Here is a tiny trained network, its code and every weight. The questions are about switching its units off for an input and a class, where a switched-off unit gives its printed mean instead of its output.

import numpy as np


def w(rows, s, z=0):
    codes = np.array(rows[::2]) - 128.0
    scale = np.full(codes.shape[1], s)
    scale[-1] = z or s
    return codes * scale


def f(y):
    return np.maximum(y, 0)


def log_softmax(a):
    a = a - a.max(-1, keepdims=True)
    return a - np.log(np.exp(a).sum(-1, keepdims=True))


def net(x, mask):
    res = np.array(x, float).reshape(1, 7) / 4 @ E
    y = f(res @ A[0][:, :-1].T + A[0][:, -1])
    res = res + np.where(mask, y, B[0][:, -1]) @ B[0][:, :-1]
    return log_softmax(res[-1] @ U[:, :-1].T + U[:, -1])


A, B = {}, {}
E = w([
[121,4,133,118,34,40],'x0',
[254,136,2,209,84,61],'x1',
[247,85,185,197,102,165],'x2',
[162,178,218,159,63,162],'x3',
[147,144,189,118,135,134],'x4',
[53,57,172,118,51,168],'x5',
[151,165,234,155,59,169],'x6',
],0.0073)
A[0] = w([
[64,146,129,93,151,126,228],'n1',
[161,189,146,125,198,160,48],'n2',
[120,225,148,86,128,185,238],'n3',
[191,153,22,150,111,77,254],'n4',
[184,146,158,105,159,148,33],'n5',
[155,220,201,125,111,176,238],'n6',
[23,85,134,2,155,117,189],'n7',
[40,125,103,112,136,88,109],'n8',
[97,225,170,211,152,139,101],'n9',
[188,23,184,136,59,109,245],'n10',
[131,75,177,170,112,145,154],'n11',
[142,130,212,133,156,180,206],'n12',
[31,68,99,84,190,118,244],'n13',
[147,147,37,157,101,91,241],'n14',
],0.0092,0.0019)
B[0] = w([
[92,118,122,111,148,95,194],'n1',
[106,188,127,139,108,93,192],'n2',
[129,193,144,94,241,49,212],'n3',
[221,167,46,236,34,142,243],'n4',
[148,148,142,124,148,152,155],'n5',
[145,208,212,70,102,92,210],'n6',
[80,55,48,107,162,86,250],'n7',
[103,138,77,136,159,144,191],'n8',
[169,203,158,117,188,62,191],'n9',
[131,1,176,97,63,218,227],'n10',
[121,109,194,97,73,167,171],'n11',
[95,163,202,69,161,123,188],'n12',
[95,91,33,69,123,109,239],'n13',
[183,153,78,198,139,146,214],'n14',
],0.0075,0.011)
U = w([
[122,76,201,106,112,188,204],'0',
[137,229,186,85,192,87,3],'1',
[249,151,61,218,127,143,196],'2',
[39,105,34,106,169,112,35],'3',
],0.012,0.0005)

Each question gives the input, the list of numbers given to net, and the class t.
The units are the neurons (one row each of A and B). Each row of codes is followed by its name. A weight is (code - 128) times the scale printed after its matrix; where a second scale follows, it is the last column's (A, B and U).
mask holds one flag per neuron, in row order. A switched-off neuron (its flag False) gives its mean, the last column of its row in B, instead of its output. The means were averaged over made-up inputs and are rounded, as every weight is.
A unit's drop is (log p(t) with every unit on - log p(t) with that unit switched off) / (log p(t) with every unit on - log p(t) with every unit switched off).
The circuit of an input: a set's keep is (log p(t) with only the set's units on - log p(t) with every unit switched off) / (log p(t) with every unit on - log p(t) with every unit switched off). Starting from the 12 units with the biggest drops (on a tie, the unit counted first), units are removed one at a time, each time the one whose removal leaves the highest keep (on an exact tie, the one counted first), for as long as the keep stays at least 0.8.
units of the circuit, in order: the units of the circuit, biggest drop first
k most important neurons: the k neurons with the biggest drops, biggest first
drop when u is switched off: that unit's drop, to one decimal
input [-2,-1,-1,1,-4,-6,-2], class 2: 2 most important neurons -> (n12, n6)
input [5,-2,3,8,1,-5,4], class 0: units of the circuit, in order -> (n10)
input [-5,0,1,-7,0,-2,2], class 1: units of the circuit, in order -> (n7, n4)
input [6,-8,-6,6,8,1,2], class 3: 2 most important neurons -> (n7, n13)
input [-1,-6,7,7,-7,1,8], class 1: 4 most important neurons -> (n6, n9, n3, n12)
input [1,2,-2,3,-4,1,8], class 0: 2 most important neurons -> (n10, n2)
input [-7,3,0,3,0,-4,-1], class 1: drop when n3 is switched off -> 0.2
input [4,4,-2,-7,1,-1,-1], class 2: drop when n4 is switched off -> 0.1
input [2,6,7,8,7,-2,1], class 0: drop when n10 is switched off -> 0.6
input [1,-3,5,2,-2,-5,-2], class 1: 2 most important neurons -> (n4, n10)
